Each row was made from one path, in order. Every step used is in the known rows, and no mark comes twice. Write each row's path.
Each row is shifted at random along 8 fixed directions that mean nothing.
Known rows:
t-v-r-n: [  78  -62  115  -70  132   49  -61    1  -59   25   -2  -48  -71  133
 -250 -355   96  -14  128 -174   37 -106  106  -99  359  225  -77  236
 -171  198   29 -130   75  -27   89    2  170  -87   66  256  318 -381
 -113 -143   68   49  -63  113   51  182    3  230   70  -59  -51   37
  141   -8  102  394   38]
b-j-v-c-t-k-w: [  79  223  130 -205  191  213   37   37 -234  127   51   54 -246  144
  -32  -11 -380  363   46  133  324 -325  246 -189 -172  139  161  -49
 -321   53  193 -100  239   92   63  181  -48   51   38  436   87  409
  164 -337  137  -25 -150 -143  -51   77   10  -11   97 -344  233   31
  -21  174   71 -132  -30]
b-w-n-v-c: [  34  -31  263  -42  -49  -42 -228  128 -104  -10 -262  219  209  136
 -306  197  123 -176 -176  -97  -66  131  -60  118  109  156 -235  -10
  247  158 -103 -107 -117 -268 -236   66   40    2   34  -25  -89   80
  281 -274  -59  -70  180 -186  103   80  -34  -36  -99   73   30  -35
  -66 -265  136  163  -62]
b-j-w-n-v: [ -45  -46  120 -131   75   26 -150   67 -273   26 -315  174   72  130
 -164  347  -25   44 -211   65   96 -125   83  -39   74 -179 -126   28
   33  116  -51  188 -170   14 -241  221  133  -10  108   86  163  226
  208  -75  172 -200   28 -192  101   -1  -29 -209  -22 -209  546  -65
   40 -187   26  135  -74]
b-j-v-r: [ -95  -34  202 -157   23  -89  139  -28 -247   58    4  185  234  108
  -38   12  114  151  -88   33   33    3   46  290   19 -194   67 -237
   54  209   83 -117  -58  -71 -123  222   37 -238  -46   38  137   88
  -81 -273   26  -95 -240 -194  116  -59 -101    4 -132  -24   79  -11
   70 -410  -61  -24  -20]
k-w-n-v-r-t-j: [ -42  -83   85 -288   23   12  -39  -24  -11   -2 -332  102  115   73
  -14   -7   46   20  -19   50 -139 -147  -41   78  277   -8  120  135
  -92   43 -113 -178 -151 -139  -83  385  100  -64   40  -51  328  208
 -147   33   80 -232  122  136  114   99   17  -24   31  -47  112  -63
   84  -52   92  339 -112]
t-w-k-j: [  39   46  192 -179  -54  -60  276  225 -276   39 -142  270  -69  120
   12  132 -115  193 -157   87   16 -201   87  368  -81  116  198 -163
   20   23   34  -94   25  -70   19  147  -37 -179   -2  -57  -34 -181
  -65  233   81   95  102 -192  165 -100 -238 -142  249  -59 -116  -69
  -76  239  125   80    0]
b-r-w-n-v: [  65 -121    9 -145   11  251 -230 -124   86  -14 -386  -12 -234  285
 -165  137   36 -203    3 -214  193 -116   70 -386  160  201 -423  174
 -237  307   23 -223  232   63 -102   96  166    9  118  120  -86  184
   11  239   -7 -195  176  186 -200  257   92  -36    1 -182  224  142
   55  -24   10  398  -26]
k-w-b-n: [ -21 -111  216 -133 -130   34  120 -183 -156  -66 -138  248  238  -25
  111  362  159  -80  -71  -36 -108   82 -174  294 -104 -205  224  -94
   79  176 -126 -249  -30   -2  -22  283   17 -118  -42 -289  -10 -138
   41  243  -84 -259  176 -102   32  -95   86  -90  -94  -67  299 -177
   12  -61 -169   19  -70]
b-r-w-n-j-v: [ 170   29  -23  -43  122  178 -272  -93  177   66 -393  154  -18  118
 -135  260 -178 -186  -11 -221   66  -96 -115 -242   -3  310 -270  263
  -35  122  -24 -103  280   35 -221  141   29  -11  165  205  -21   89
  180  530  -10 -433   65  -37   75   21   23  -65   92   34  267   52
   76    2  129  343  -23]
t-v-c-j-n-w: [ -30   21 -146  102  130   68  -23 -178    5  -32   60   86   36  -21
  -56 -155  -26   20   47   36  -17  109  -12   17   -4   58  288   75
  -16  150  -75   59  -43  -97  -67  -16  126  208  -72  208  267 -127
 -126  -91  -63  -72 -251  157   30   39  139  171  -93  114   56  -68
    1 -274  -19   18  -77]
n-w-j-t-v-c: [ -18   88  -21  -31  102   57    3   81  -44   13   39  146  105  -47
 -182   33 -106   77   -7  187 -115  -91  -31 -107  -64 -148  429   71
  -79  198   56  217  -94  -93 -173  143  -70  267   92  338  340  215
  186   74   45 -144  -89  -13   -3  -86  101   21  355 -186  151   12
   13 -109  229  -51 -116]
v-t-w-b-r-n-j: [ -12 -154  288  127  -86   67  367  -98   79 -175 -315   80   50   45
    4  191  282   67 -105 -131 -158   46 -123   70  291 -161  349  140
   18  366   90  -19 -129 -205  -41  122  280  129   19 -228  363 -503
 -156  626  -83 -197   96 -159   85  156  127  -59   94    3  129  -92
  -56   79  -37  417    2]
t-v-r-w-j: [ 155  133 -124  -97  185  212   39 -253  196  141  -37   10 -139  126
  -52  -58 -233   61  211 -147   43 -208  -64 -213   51  138   33   89
 -470   21  -19  -38  287  -11   43   90  -61   -7   71  381  164  -71
  -44  267  145 -308 -118  274 -134  -19   66 -119   78  -26   18  196
  100  -76   73  272   62]
j-w-b-n-v: [ 239   41 -272 -131   27  209 -322  -34 -117  -42 -107   38   16   81
 -119  216 -287 -171  -48  -85   31  145 -262 -141 -303  404 -269  175
 -275  -63 -321  -35  430   45  -30   93  -61  -49   95  165 -156  451
  632  194   23 -282   77  421 -233  -54  333 -188  -32 -227  264 -154
   56  -76   14  237 -134]
n-v-t-k: [ -29  -30  249 -116    8   67  142   65 -113    5  -54   74 -173  309
 -123 -109   -7  186 -118   61  341 -132  262    4  342  139 -268 -201
 -365  191  255  -30   69  -70  -77  -42   32 -101  -60  151 -136  389
  -68 -563   16  121 -193  -15  -68   61 -149  -85   56 -126 -164  107
 -127   64   21  134   44]
n-v-t-k-w: [  73   39   66  -48  109  103  152 -160  -25    6 -126   16  -64   62
  -68    0 -185  236   48   53  199  -59   26  -39  231  178 -154  -56
 -358  137  189  -94  111  -97  102   19  -19   18  -10  157  -65  384
   79 -270   -4 -176 -206    4  -90  130   79 -288  -37  -43  138   33
 -136  219   -1  139  -30]
b-r-v-t-w-j: [  24 -101   95 -100  -64   44  317  -79  209  -83 -150   83   55  -95
  -61  189  150  103  -38    8 -220  201 -229   56  162   21  171   10
 -107  317  -84 -109 -116 -249  -32  192   24  -51  -21 -181  242 -221
 -126  200   -8 -103   25    1  175  170  142 -160   74   84  -28  -20
  -89   22  -21  222  -20]
v-t-j-n-w: [  -3  -15 -118 -102   20  125   77 -173  151   55    1  112  -84  117
   98  148  -48  123 -136  159  213 -205  142 -262  123 -126  196   48
 -391   86   47   85 -130  201  -89  188   79   92  -51  238  300   56
 -212  270  134 -199 -277   64  -82 -137  -40  -14   70  -25  110  125
   15 -165  -17  271  -82]
v-n-j-t: [ 136   21  -71   22  190   50   -5 -102 -113  -46  -30   -4   88   65
  -49  -88 -190   20   76   32   43  -88   -7 -159  -50   29  185  101
  -72   53  115  129   80 -106   68   80   18  206   71  194  221  255
   77  387   49 -214 -307  131 -218  115  216  -14  -12 -147  359  -79
   63  -46  -49  212  -91]
t-k-j-v-n-w: [  51  -28  -49 -127  -65   33   69  -92 -132   69 -126  167  -77  128
 -114 -116   -7  225 -138  134  276  -19  185  -52  -34   -8   77 -133
 -128  374   51  -87   -3  105  104   57   69  -31  -66  193  -33 -101
   59  110  -29  140 -306  -26 -255  -21  -21 -214   18  -21  373   26
 -132   21   34  180  -63]
j-n-w-b-r-v-c-t-k: [  52  -70  228 -165  -78  190   13  169   -5    2 -236  208 -369  141
 -253  -42   66  -97 -213 -158   72  -16  165  -93  149  132  -26  121
 -246  307  -18 -145  -66  138 -144  -55  215  -46  -42  124   77  -44
   95   71  -36  172   75   45  -21  -60  -39  170  312 -174 -299  -36
  -95  127  178  234  -58]
r-w-k-j-n-v: [  44 -109   28 -159   41   -2   -8  -78  -52   24 -133   90  -16  243
  -57  264  206   41 -158  227  126  -80   49  -63  -65  -91 -121   92
 -131  321  -55 -244  -23  117  -20  325  136 -108  -19 -137  119   64
 -286  356   27  -96  176   40 -192   73   24  -95  -46 -123  560  -15
   68  -15   -8  243 -192]
c-j-v-n: [  76  -57    7   -1  346    1   10  -70  -55   41   79  -15   49  120
    5 -252   29  135   37   53  141  -80   94  -50   81   79  213  240
  140   94   86 -104   47  -21   48   66  230   38   -9  138  371  -24
 -380   89   64  -90 -221  -38  209  223   37  256 -233   73  254  -83
  149 -118   -3  179  -25]
w-n-j-t-k: [ 113   98   48  -58   65  126  -13  -70 -102   26 -113  114  -63   66
  -37   69 -290   43   -6   30  131 -102   28  -75   17  119  -24  -46
 -133   25   84  205  119  -65 -199   58  -87   54   88   83 -101  264
  201   74   59 -188 -194  117  -88  -93   51 -195  141 -221  462   40
  -57   88  -15   40  -43]
w-j-n-v-r: [  32    5   13    9  114  -72 -146   26 -163   34 -422  186  232    4
 -350   86   34   -1 -235  -80 -123  131  -50  125  269  -82 -237  -94
  130  156  -38  -14  -66 -138 -140    7   24 -127   30   13  158  141
  331    5   51  -78 -170 -116   86 -124   -4 -231   14  105  122  -89
  -78 -228  157  360  -64]
w-b-n-v-c: [ 115   52  202  -55   87  100 -155   -8  -53   40  -94  153  197  207
 -195  302  -15 -206  -91 -136   59   -7  -68   20   55  107 -284    6
   35   79  -29 -188   83  -47 -100   -2   15  -11   18   39  -78  140
  345 -147   38 -217  126 -122  -97    0   19  -51 -164  -36   13   54
   -7 -120   32  106   -9]
b-w-n-j-t-v-r: [ 190   52  -59  -14  145  147 -137 -143   80  178   -3   76 -206  131
 -367  167 -123  -30 -104 -173  244   10   -1 -313   61  206 -230   38
 -454  300   49   43  156  -12 -108  -45 -128 -129   65  402  -38  133
  422  149   43 -179 -288  125  -60  -13   45 -184  -39   83  356  161
  -12 -113   68  411   37]
t-v-c-j-n-w-b: [  26  141 -208  139  228  328  -49 -151  -21   57 -164   60 -264  134
 -158  -53 -255  116   29 -132  222 -210  169 -237   29    9  208  125
 -298  129   93  175  209   78  -10 -232  177  341   10  491  200  145
  158  153   60  -98 -180  128 -131  -31  111   22   67 -120   16   37
  -61   -6   67  100   24]
w-k-j-t-v-c: [ 215  175 -189 -254   86  -29  -12   40   97  194  422  160  337 -175
 -125  155  -87   56  -24  400 -103  112 -265   71 -286   98  180  178
   83  187  -51 -191  -82  130  129  277 -252   28    3  -20   94  271
  140   74   35  -88    6  -35  -37 -132  155  -79   18  -97  424   36
  -16  156  153 -145 -314]
b-r-n-v-t-j-w: [  -3 -103  184 -229  -54  118   20   70   -4  -70  -93   39 -161  197
   93    0   16  -34  -84  175   77 -123   80  -85  162  167   47  155
 -128   91    2  -40  -36   33 -115  255  132  -23   23   85  269  262
 -124  -91   83 -189  -66   39   47   99    2  106   97 -192  -49   12
  108 -101   12  384  -85]
r-w-n-v-c: [  50  -65  202  -89   62   30 -187   25   51  -59 -169   74  138  238
 -211   82  152 -204  -14  -95  -50  -14  -36  -78  165  205 -283  180
   36  171  -92 -183  -42 -216 -162  110  138   92   67   28  102  -30
  -60  -41  -19 -119  191    5  -74  204   14  121  -47   71  130   47
   58 -217  151  281  -65]
b-n-v-t-j-w-k: [  22   68  -61   98   19   11  219   -5 -103  -74 -161   86  -46  -47
  -25  218 -148  138 -210  206   24   23   26   53  189   92  231 -207
  -18  172   68  164   75 -158 -197   69  -17   12   37   50   91  323
  198  -23   75 -163  -66  -44  183   48   82 -359  216 -173  140 -125
 -172   53   -9  130  -60]
n-j-v-c-t-w-k: [ 156  164   69 -225   43   38  182   56   -3   51  147  185  -16  107
    3   74 -152   33 -179  189  144  -34   -8   75 -210   73   65  -16
 -113  134  148 -132  122   26  -23  153 -249    1  -42  -29    2  199
   20  157   34  -10 -218   63  -97 -131   -2  -62  146  -56  237   34
 -123   85   52  131 -123]
n-w-b-r: [ -18  -45  253 -316 -155  152  -91  263 -188   61 -364  429 -133  274
   56  118 -207 -255 -141 -246   98 -354   94  212  -73   85   15   10
 -172 -149   24  -35  149  252 -225  108   42 -142   56  185 -184  197
  172  277   36 -238  141  -78   59 -388 -311  120  362 -237 -628   -7
   98    5  190  157   13]
b-r-w-k-j-v-t: [ -27 -121   78 -115  -81   -1  166  166  -11  -29  -81  143  -82  129
  -82  149  228  166 -204  152   53  -13   44   37   24  177  214  -27
 -108  501   95 -306  142   14  -64  302  111 -158    5   -1   97   73
 -223  310 -142   56  229 -192  160  126  -47   67  305 -113  -28  -86
   -9  127  181  166 -142]
n-v-c-t: [  22  154  188 -106  202   -9   44   85  -78   29 -255  183  192   91
 -168   33 -229    2  -28   -2   70  -76   48  207  206   90 -247 -157
  173   -2  237  -54    5 -200    0 -195    3   92   17  262   -6  335
  150 -567   32 -142 -207 -268  133  112  -88  -90  -36   62 -202   20
 -202  -36  112  -25   11]
w-b-r-n: [  11 -334  329  136   25   48  216 -174  140  -86 -143  -26   27   45
 -151  198  663   -3  -86 -142 -162  148  -68 -190  358 -432  211  342
  321  650  111 -276 -341   40   27  158  507  117   22 -370  493 -576
 -385  648 -108  -87  380 -183   57  314  228  107  -72  -84  458  -14
   42   46  -73  308  -78]
v-r-n-w-b-j: [  52  -80  140   58   55  110   74  -16  -96   45 -401  109 -147  281
 -312  185   48   58 -102 -357  194 -217  141 -298  239 -246    2   -5
 -276  348   76   82   61   98   37  -98  343   58  131  304  246 -535
  359  384  146  -68   57 -171 -182  103   -1 -294  113 -126  175   23
  -63   10  142  482  107]
w-n-j-v-r: [  30  -91  112   10   98   26  -41 -142  -67   -6 -152  113   -9  192
 -307   56  156  -28 -170 -219  135  161   66   -8  250   80 -358 -162
 -100  411  102  -84   72 -167 -155  -71   19 -147  -30   61   28  -17
  122  -20  -94  -18 -327   44  -75   15  -25  -63  -46  232  326   89
  -63 -288  -21  374   48]
r-v-n-j: [ -72  -80  337 -153  -71  -92  103   -5 -175  -81 -402  283  284  113
  -56  -52   94 -127  -20   22  -29  -80   75  312  228 -271   55 -106
  243  110   65   82 -242 -160  -18   93   63   61  -32 -168  140  -39
 -127 -107   42  -38 -133 -191  -37   32  -71  -96  -32  -83   81 -152
  -70  -34 -137  167  -17]
k-j-v-c-t-w-b-r: [ -54  111  200 -309  -82  131  245  155 -169   50 -202  287   36   41
   27  178  -25  199 -222  140    6  -89   42  367 -155  -52  287 -111
  135  243  132 -292  -11   12   40  114   17  -53  -66   60   83  154
   25   89  -54   10  -50 -357  165 -104 -110   67  119  -86 -114   -3
 -128   30  123  -49  -76]
c-t-w-b-j: [  46   29  -53 -230  -88   79  274   78  -93  -21 -155  199  -17   76
  -39  187  -44  305 -210    0   17  123 -122  182 -310   -9  111 -176
 -199  201 -122  -72  220 -135   56   32   19 -112  -42   32  -33   54
  241  116   -9  157   -6   48   45   -5   86 -235   18    1  103 -179
 -221  -10   13   94   17]
w-k-j-t-v: [ 147   30 -275 -149  104    2   71   50  -28   67  256   49   23  -85
 -202   30  -33  248  -38  297  -20  182 -150   24 -259  237   94   44
 -130  376  -33 -122  186  -34  100  124 -120  -88    6   98   41  352
  112   64  -70   95   -7  177    3   59  197  -98  148  -92  416  -75
  -58  194   97  -58 -188]
r-v-t-k-w-n-j: [  81  -36  280 -288   25   72   17 -108   66   -1  -87  187   35   97
   52  142 -101  -54   66   33   79 -110  -65   79  201  240 -106  118
 -400  -42 -116    2  -69  -59 -116  294  -74 -108  -12 -111   61  -61
 -142 -177   78 -289  -42   60   32  -43  -62  -61   28  -10  319    0
   65  170  -53  208  -55]

Which path is each row?
[ 185  262   -7 -107  199  105   19  -31 -147  158 -138  125  -20  113
  -67  228 -411   83  -50   99  130 -297   75   84  -71  214 -158   29
  -90 -119   69 -103   43   24   50   64 -108    2   24  159   -5  120
  137  185  233 -266 -162 -124 -125 -100 -108 -228  -41  -51  162  150
  -14  112   84  133  -72] | t-w-k-j-n-v-c
[ 159  133  -36   93   11   57   63 -207  -12   50 -287  156   -7  105
 -133  215 -209 -148  -69 -186  180  -43  -29  -70   54   92  -97 -235
 -141  257  115  -91  409    5  -99   22 -146 -129   96  108 -206  -88
  366  396   17 -274 -128    0 -144  -35   49 -444  115  -82  252   -3
 -128   36  -18  316   22] | b-n-j-v-r-w-k
[ 231  227   27 -132  224   69  128 -109  116  143  158  128  -70   19
  100  331 -345  -82 -115  214  109  -86  -41  -37  -54  155   39  -29
   11  -89   34  -47    0   79 -114   96 -142  -28    1  107   76  194
  103  -40  222 -401 -160  -21   97  -53    5 -226  -41  -33  249  114
  -66   -6  -22   61  -75] | b-n-v-c-t-j-w-k
[ 153 -253  320 -130  -84  189  149 -173   26  -68 -113   89 -380  237
 -132  -42  275  -45  -45 -205   51  152    4  -88   15  102  -61  120
 -320  459  -60 -319   20  -25  107  129  135 -101 -131 -260   12    4
  -49  439 -144   94   53  252 -377  126  171  -19  -54   -9  196  -54
   -3  210 -161  455   -7] | t-k-w-b-r-v-n-j
[ 160    1 -123 -154  302  -30  145   74   78   69   88   86 -168   68
   72 -266 -133  150  -90  174   69 -180  111  -59  -31  240  357  258
 -119   60   54  -24  110   47 -124  124  128  -49   15  289  419   17
 -393  392  117 -160 -186  165  255   20  -85  222  280   50  120  -47
  119   -3  192  266  -72] | c-t-j-v-n-w-k
[ -35  -70  218 -149  -55   18   97  -35 -152 -121   34  161  171   65
   -6  272  213 -135 -242  139  -62  225 -101  213  -43 -167  116  -93
   84  252  -89 -127 -168  -80 -123  152   72  -11  -86 -156  131  115
   65 -166  -79 -127  -10   11  -33   -2  163   43 -107 -101  291 -137
  -52 -324  -97   30 -153] | j-w-b-n-v-c-t
[ -39 -164  -92  -46  -41  239   11  -62   19 -149 -339   49 -183   68
 -121   29   22  -47  -13 -190  -13   -4    0 -125  160  147   55  151
 -460  279  -66   20  129   -8 -121   27  263   59   15  195  197  115
   -8  292  -69 -195   16  262  -81   71  174  123  251 -209 -200  -92
   54  -68    3  258  -76] | j-n-w-b-r-v-t
[ -21 -119  179   13 -102  -78  222  -44   20 -215 -171   98  261  -73
   50  -39  166   38  -38   37 -240  261 -242  312   79  216  207   70
  157  284  -47 -113   18 -376 -147  225   75  -72   -4 -166  234 -303
 -145  154 -183 -215 -162  -58  249  157  112   85   46  177   74 -186
   11 -182  -30  286  -56] | b-r-n-j-v-t-w
[ 129   86  -39 -296  -81  143  -90   24 -173  -84  197   25  215   96
   70   87 -164 -176    4  148  -71   70 -249  104 -418  290   41  112
 -225  -38 -241 -191  259 -119  -87  271 -192  -38   26  -22  -81  425
  326   31   22 -228  -28  368 -271  -43  255  101  -91 -271  177  -55
  146 -255  -20   60 -182] | j-t-w-b-n-v-c
[  22 -217  131 -219 -145  189  123 -294   89  -66   24   93  -34   37
  -30  221  357  -58  -45  131    9  217 -195  -82 -207 -299  101  174
 -173  672   17 -280   -5  120   78  295  -14    4  -53 -257  124  210
   36  408 -201 -166  -23  167 -325   34  329  -53  -62 -141  781  -46
    9   47 -217  271 -166] | k-w-b-r-n-j-t-v
[  92  124   65 -170  114  176   86   76  -83   82  190   51  -78  151
  -75  -16  -38  345  -92  148  143  -27   59  -96 -211   31  193   45
 -190  214   45  -97  175   31  -54  155   82   42  -29  164  150  349
   63 -187   29   99   31   25  -63    6  131   85   42 -296  272   -1
  -32  -19   76 -163  -99] | w-b-j-v-c-t-k
[ 171   54  127 -263 -110  284   80   20  -82  -26   69   56 -339  128
  107   -4 -145   41   13   40   21   -1  -21  -37 -229  315  258   86
 -171   91 -148 -188  138  112  158  160  129   47  -27   51   69 -174
   95  152  -25   -6   82  201 -260   16  200   88  133 -328  111  -12
   -7  129   19  107 -138] | v-c-t-k-j-w-b-r-n
[  77    1 -114 -116   24    6  229   54  -61   67   43  -32  -53   45
  -92  -31   27  303  -92   74   -9 -134  -19 -146  -36  -90  404  140
 -296  273    0 -144   62   14   -1  455   59 -115   78    8  319  -37
 -101  511  149    6  122  202   17  122  155 -129  165 -321  221  -84
   75   74   98  207 -132] | b-j-v-r-t-w-k
[  50   90  225  -30   50   96  181  -60 -124    5  -99  193 -225    1
 -117   94  -80  247 -168   32    6   59  117   77   -3   24  149 -276
  -78  208   36 -122  -43 -156  -28   28  -69  -18 -102   40   62  -27
  124  -96  -29  135 -205 -110   -1  -92  -13 -113  150   88  156  -66
 -224   35   43   74    6] | v-c-t-k-w-j-n
[ 147  -73  -79  -23   73    1    6 -108   50  -48  -70  -52  -22  -54
 -128 -190  -56   16   26 -111 -231  207 -228   27  245  364  -32  194
 -192   33 -251  -24  -84 -279 -138  191  138 -115   42   -2  152  -55
   -8  100   -9 -232  -50  504   36  113  238 -106    3   32  140  -90
   59 -156   90  296 -122] | j-w-n-v-r-t-k
[ 135  124  172 -242   40 -110  158  180  -84   10   41  179  255   44
   60  -36 -182 -142  -54  280  -15   -4 -168  338 -152  140   68   77
  296  -20  -15 -121   43 -125  -43   85 -142  -28   59 -216  -31   54
  104 -167  124 -117 -117  -90  128   31  -20 -145  -75  -33  214 -131
  -79   74  126  162 -136] | r-n-v-c-j-t-w-k
[  37   77 -193   -6   87   12  125 -168  -33   27  -65  145  148  -39
   56  352 -236  111  -46  150  172  -75  -46   28  -17  144  233 -199
 -234  206   36   26  215   42  -96  172  -35  -72   46  225   20 -202
   78  114   31 -428 -124 -101   89    6   20 -270  137  -86  370    0
  -33   10  -12  -54  -86] | b-n-w-k-j-v-t
[  25  160  131 -453 -108  145 -134    7   46  128 -296  369   22  324
  -72  326 -167 -166 -277  148  313 -155  108    3 -164 -124 -446 -296
 -212   85   -9 -176  114  157  -91   83 -270  -97  -59  120 -270  429
  283 -305  122  -29 -236  -96 -292 -275 -190 -262  -22  -18  123  105
 -217 -207   57  245  -46] | r-w-j-n-v-c-t
[ 141 -155  141 -188    1  -23   62   52  169  158  -22  242 -219  206
 -123  -15   50   96 -177  -63  135  -16   41  -17  -24  357  -15   55
 -210  289  -97 -353  -82   60  -45  215  131 -352  -86  214  -19 -317
 -122  292  -60  -26  -97  -31   86   20 -210   39   11  311 -209   37
   33   14  186  312   24] | b-r-t-k-j-v-n-w
[ 168   44  245 -283   79   65 -160   43 -105  108  204  163  -81  244
  -52  166 -126  -54  -97  114   95  -22    5   93  -81  425 -295   65
 -149  -94 -215 -116 -155  -20 -127  210  -44 -155  -60   48  -46   28
   48 -277   92 -143  -89   60 -125 -130 -127   41 -135   91  254  168
  114 -179   94  118  -99] | t-k-j-w-n-v-c
[ -67  112   98 -120 -129  100  182 -105  -82   40 -373  234  180   47
  133  102  -23   35  -87   41  -24 -200   16  234   69 -238  386 -141
  117  128   23 -110  145   10 -182  184   48  -82   45   47  112   91
   33  270   68 -256   25 -185  140 -171  -62 -155  117 -217   10  -49
  -23 -168   19  118   -6] | t-j-v-r-w-b-n
[ 176  -40  165 -213  273   27   49  -19   15  161  166  -95 -179  197
 -159 -147  142  252  -33  117  295 -131  189 -298  279  133  -35  259
 -233  328  101 -310  -23  225  202  149  267 -209   18  214  444 -534
 -308  -66  126   74 -118  -76   64  256  -15  151  -54  -60  542  133
  102  163  143  361  -66] | c-t-k-j-v-r-n
